Below is a small trained network, with its code and all its weights. Each question gives an input and a class and asks what happens when units are switched off, that is, made to give their printed mean instead of their output.

import numpy as np


def w(rows, s, z=0):
    codes = np.array(rows[::2]) - 128.0
    scale = np.full(codes.shape[1], s)
    scale[-1] = z or s
    return codes * scale


def norm(h):
    return h / np.sqrt((h * h).mean(-1, keepdims=True) + 1e-5)


def f(y):
    return y / 2 * (1 + np.tanh(0.7978845608 * (y + 0.044715 * y**3)))


def log_softmax(a):
    a = a - a.max(-1, keepdims=True)
    return a - np.log(np.exp(a).sum(-1, keepdims=True))


def net(x, mask):
    res = np.array(x, float).reshape(1, 3) / 4 @ E
    u = 0
    for l in range(3):
        y = f(norm(res) @ A[l][:, :-1].T + A[l][:, -1])
        res = res + np.where(mask[u : u + 5], y, B[l][:, -1]) @ B[l][:, :-1]
        u += 5
    return log_softmax(norm(res)[-1] @ U[:, :-1].T + U[:, -1])


A, B = {}, {}
E = w([
[2,60,195,246,185,138,90,123,218,119,76],'x0',
[110,143,83,64,130,71,78,183,249,74,170],'x1',
[114,179,160,131,128,219,168,200,48,52,150],'x2',
],0.0097)
A[0] = w([
[127,102,175,193,217,145,150,39,108,105,145,127],'L0N1',
[89,83,177,204,141,59,88,73,255,104,133,155],'L0N2',
[58,149,193,151,136,240,172,132,122,104,109,139],'L0N3',
[162,144,84,101,153,100,145,113,172,127,125,42],'L0N4',
[122,225,68,85,98,95,179,190,121,116,224,3],'L0N5',
],0.008,0.0035)
B[0] = w([
[137,144,82,115,37,177,160,112,88,98,126,180],'L0N1',
[135,250,199,91,186,137,75,142,139,112,163,253],'L0N2',
[129,87,110,164,152,173,223,196,185,137,124,205],'L0N3',
[106,92,130,116,91,101,159,132,178,103,127,145],'L0N4',
[215,108,108,94,111,83,74,191,119,105,53,187],'L0N5',
],0.012,0.011)
A[1] = w([
[91,59,104,70,89,142,131,106,194,211,154,1],'L1N1',
[137,75,103,190,68,96,89,50,18,158,53,9],'L1N2',
[129,159,156,61,107,106,127,1,96,168,116,175],'L1N3',
[118,89,78,144,56,220,210,86,69,155,182,114],'L1N4',
[65,58,152,143,179,180,77,90,177,148,117,20],'L1N5',
],0.0074,0.0024)
B[1] = w([
[135,138,78,131,122,93,230,110,218,87,148,120],'L1N1',
[95,251,193,109,168,110,75,226,148,79,165,167],'L1N2',
[85,123,124,167,181,44,92,126,196,122,174,204],'L1N3',
[45,138,232,122,119,190,84,22,153,169,83,255],'L1N4',
[226,100,151,106,112,119,61,177,65,2,209,135],'L1N5',
],0.0087,0.0051)
A[2] = w([
[102,112,156,162,172,180,188,173,139,130,113,188],'L2N1',
[98,88,104,154,72,149,199,10,104,133,103,2],'L2N2',
[141,127,153,150,129,172,166,193,119,115,122,203],'L2N3',
[180,121,138,31,132,95,161,139,77,109,108,100],'L2N4',
[168,86,62,39,95,105,143,146,126,120,145,67],'L2N5',
],0.011,0.0019)
B[2] = w([
[101,122,77,120,96,62,146,150,65,132,199,255],'L2N1',
[206,75,246,217,101,132,162,81,63,227,93,179],'L2N2',
[139,92,41,55,99,50,117,187,122,107,161,238],'L2N3',
[133,92,129,120,201,221,76,135,254,108,28,223],'L2N4',
[174,40,141,152,110,233,144,121,36,158,78,222],'L2N5',
],0.011,0.0074)
U = w([
[87,240,223,107,180,129,1,68,201,133,132,192],'0',
[214,69,91,71,105,214,97,142,166,116,32,173],'1',
[142,104,96,175,99,112,104,56,114,100,147,1],'2',
[100,86,186,172,42,175,211,99,35,194,130,172],'3',
[60,133,85,99,114,121,153,228,117,77,220,139],'4',
[132,95,82,135,121,53,139,30,192,136,148,79],'5',
],0.012,0.0048)

Each question gives the input, the list of numbers given to net, and the class t.
The units are the neurons (one row each of A and B). Each row of codes is followed by its name. A weight is (code - 128) times the scale printed after its matrix; where a second scale follows, it is the last column's (A, B and U).
mask holds one flag per neuron, layer by layer. A switched-off neuron (its flag False) gives its mean, the last column of its row in B, instead of its output. The means were averaged over made-up inputs and are rounded, as every weight is.
A unit's drop is (log p(t) with every unit on - log p(t) with that unit switched off) / (log p(t) with every unit on - log p(t) with every unit switched off).
The circuit of an input: a set's keep is (log p(t) with only the set's units on - log p(t) with every unit switched off) / (log p(t) with every unit on - log p(t) with every unit switched off). Starting from the 12 units with the biggest drops (on a tie, the unit counted first), units are removed one at a time, each time the one whose removal leaves the highest keep (on an exact tie, the one counted first), for as long as the keep stays at least 0.8.
units of the circuit, in order: the units of the circuit, biggest drop first
unit that matters most: the unit with the biggest drop
k most important neurons: the k neurons with the biggest drops, biggest first
k most important neurons of layer l: the k neurons of layer l with the biggest drops, biggest first
drop of u: that unit's drop, to one decimal
input [-2,2,6], class 1: units of the circuit, in order : [L0N5]
input [2,-1,3], class 3: units of the circuit, in order : [L0N2, L0N5]
input [-1,2,6], class 1: 2 most important neurons of layer 2 : [L2N4, L2N5]
input [3,-1,3], class 4: 3 most important neurons : [L0N3, L2N3, L2N1]
input [6,-6,-3], class 4: 2 most important neurons of layer 1 : [L1N4, L1N5]
input [8,-6,0], class 4: 2 most important neurons of layer 0 : [L0N2, L0N3]
input [7,-4,3], class 4: 3 most important neurons : [L0N3, L0N2, L2N3]
input [0,-3,-2], class 0: 2 most important neurons : [L0N3, L1N2]
input [-7,-7,-1], class 0: 2 most important neurons : [L0N3, L1N2]
input [1,-1,2], class 3: 2 most important neurons : [L0N2, L2N2]
input [-4,-7,-2], class 0: 2 most important neurons : [L1N2, L0N3]
input [8,-3,7], class 4: 2 most important neurons : [L0N3, L2N3]
input [-4,-4,-6], class 0: drop of L0N3 : 0.4
input [-5,-6,-3], class 0: unit that matters most : L1N2
input [-4,0,8], class 1: drop of L0N5 : 1.3
input [-3,-4,-4], class 0: drop of L2N3 : 0.0
input [-3,-8,-8], class 0: drop of L1N2 : 0.8
